Below are the code and all the weights of a small trained network. Each question names an input and a class and asks about switching units off, where a switched-off unit gives its printed mean instead of its output.

import numpy as np


def w(rows, s, z=0):
    codes = np.array(rows[::2]) - 128.0
    scale = np.full(codes.shape[1], s)
    scale[-1] = z or s
    return codes * scale


def f(y):
    return np.maximum(y, 0)


def log_softmax(a):
    a = a - a.max(-1, keepdims=True)
    return a - np.log(np.exp(a).sum(-1, keepdims=True))


def net(x, mask):
    res = np.array(x, float).reshape(1, 2) / 4 @ E
    y = f(res @ A[0][:, :-1].T + A[0][:, -1])
    res = res + np.where(mask, y, B[0][:, -1]) @ B[0][:, :-1]
    return log_softmax(res[-1] @ U[:, :-1].T + U[:, -1])


A, B = {}, {}
E = w([
[151,62,97,98,120,176,201,163,93,117,6],'x0',
[118,190,148,55,3,196,13,194,154,113,131],'x1',
],0.013)
A[0] = w([
[69,209,156,88,63,164,66,189,164,170,72,1],'n1',
[118,159,144,241,161,57,88,69,123,91,181,150],'n2',
[153,54,137,229,179,49,138,109,101,179,159,66],'n3',
[152,130,108,121,51,132,116,180,201,118,146,201],'n4',
[111,58,147,168,147,57,167,47,106,217,135,104],'n5',
[76,172,254,143,114,112,61,119,146,173,186,136],'n6',
[111,85,124,160,198,56,169,66,147,130,131,21],'n7',
[167,40,109,81,119,126,172,175,6,92,42,66],'n8',
[105,108,136,93,98,138,199,193,110,140,84,232],'n9',
[84,171,158,126,170,84,124,102,193,155,192,53],'n10',
],0.0076,0.0083)
B[0] = w([
[154,164,156,25,133,70,143,168,69,97,149,238],'n1',
[32,116,65,135,81,105,115,143,222,164,105,247],'n2',
[148,144,122,95,78,98,175,166,128,69,149,230],'n3',
[156,146,119,159,102,106,212,167,139,143,188,246],'n4',
[199,157,173,128,54,114,139,204,79,138,169,233],'n5',
[115,86,108,149,47,38,165,134,151,167,56,251],'n6',
[180,207,146,115,110,55,133,157,116,73,119,212],'n7',
[115,127,88,70,70,2,102,69,134,196,95,239],'n8',
[135,149,107,198,45,110,148,113,231,176,97,248],'n9',
[60,113,82,51,81,52,75,139,117,151,26,193],'n10',
],0.0099,0.011)
U = w([
[74,100,34,70,65,97,98,116,185,171,15,64],'0',
[190,254,157,47,81,106,122,211,48,34,176,100],'1',
[102,87,91,203,78,143,149,132,215,164,173,250],'2',
[114,111,107,99,166,162,95,59,75,111,179,109],'3',
[99,127,139,96,227,161,96,114,68,85,150,110],'4',
[90,132,132,201,136,229,99,137,65,104,100,110],'5',
[168,125,141,101,165,168,70,93,118,13,164,112],'6',
],0.008,0.017)

Each question gives the input, the list of numbers given to net, and the class t.
The units are the neurons (one row each of A and B). Each row of codes is followed by its name. A weight is (code - 128) times the scale printed after its matrix; where a second scale follows, it is the last column's (A, B and U).
mask holds one flag per neuron, in row order. A switched-off neuron (its flag False) gives its mean, the last column of its row in B, instead of its output. The means were averaged over made-up inputs and are rounded, as every weight is.
A unit's drop is (log p(t) with every unit on - log p(t) with that unit switched off) / (log p(t) with every unit on - log p(t) with every unit switched off).
The circuit of an input: a set's keep is (log p(t) with only the set's units on - log p(t) with every unit switched off) / (log p(t) with every unit on - log p(t) with every unit switched off). Starting from all 10 units, units are removed one at a time, each time the one whose removal leaves the highest keep (on an exact tie, the one counted first), for as long as the keep stays at least 0.8.
units of the circuit, in order: the units of the circuit, biggest drop first
k most important neurons: the k neurons with the biggest drops, biggest first
drop when u is switched off: that unit's drop, to one decimal
input [3,-1], class 2: units of the circuit, in order	(n10)
input [-4,-4], class 0: 4 most important neurons	(n2, n10, n1, n4)
input [5,6], class 1: 3 most important neurons	(n1, n2, n6)
input [-3,2], class 2: units of the circuit, in order	(n8, n7)
input [-4,-7], class 1: 2 most important neurons	(n5, n7)
input [-6,-6], class 0: 2 most important neurons	(n2, n10)
input [3,2], class 2: units of the circuit, in order	(n10, n6, n1)
input [2,0], class 2: units of the circuit, in order	(n10, n1)
input [-7,-6], class 0: 3 most important neurons	(n2, n10, n1)
input [1,5], class 1: 2 most important neurons	(n1, n2)
input [-6,4], class 0: 2 most important neurons	(n6, n10)
input [2,-3], class 2: 2 most important neurons	(n1, n10)
input [7,8], class 1: 4 most important neurons	(n1, n2, n6, n4)
input [-8,6], class 0: units of the circuit, in order	(n6)
input [-1,-7], class 1: drop when n6 is switched off	0.0
input [-8,-8], class 0: drop when n10 is switched off	1.9
input [2,3], class 2: drop when n5 is switched off	0.3
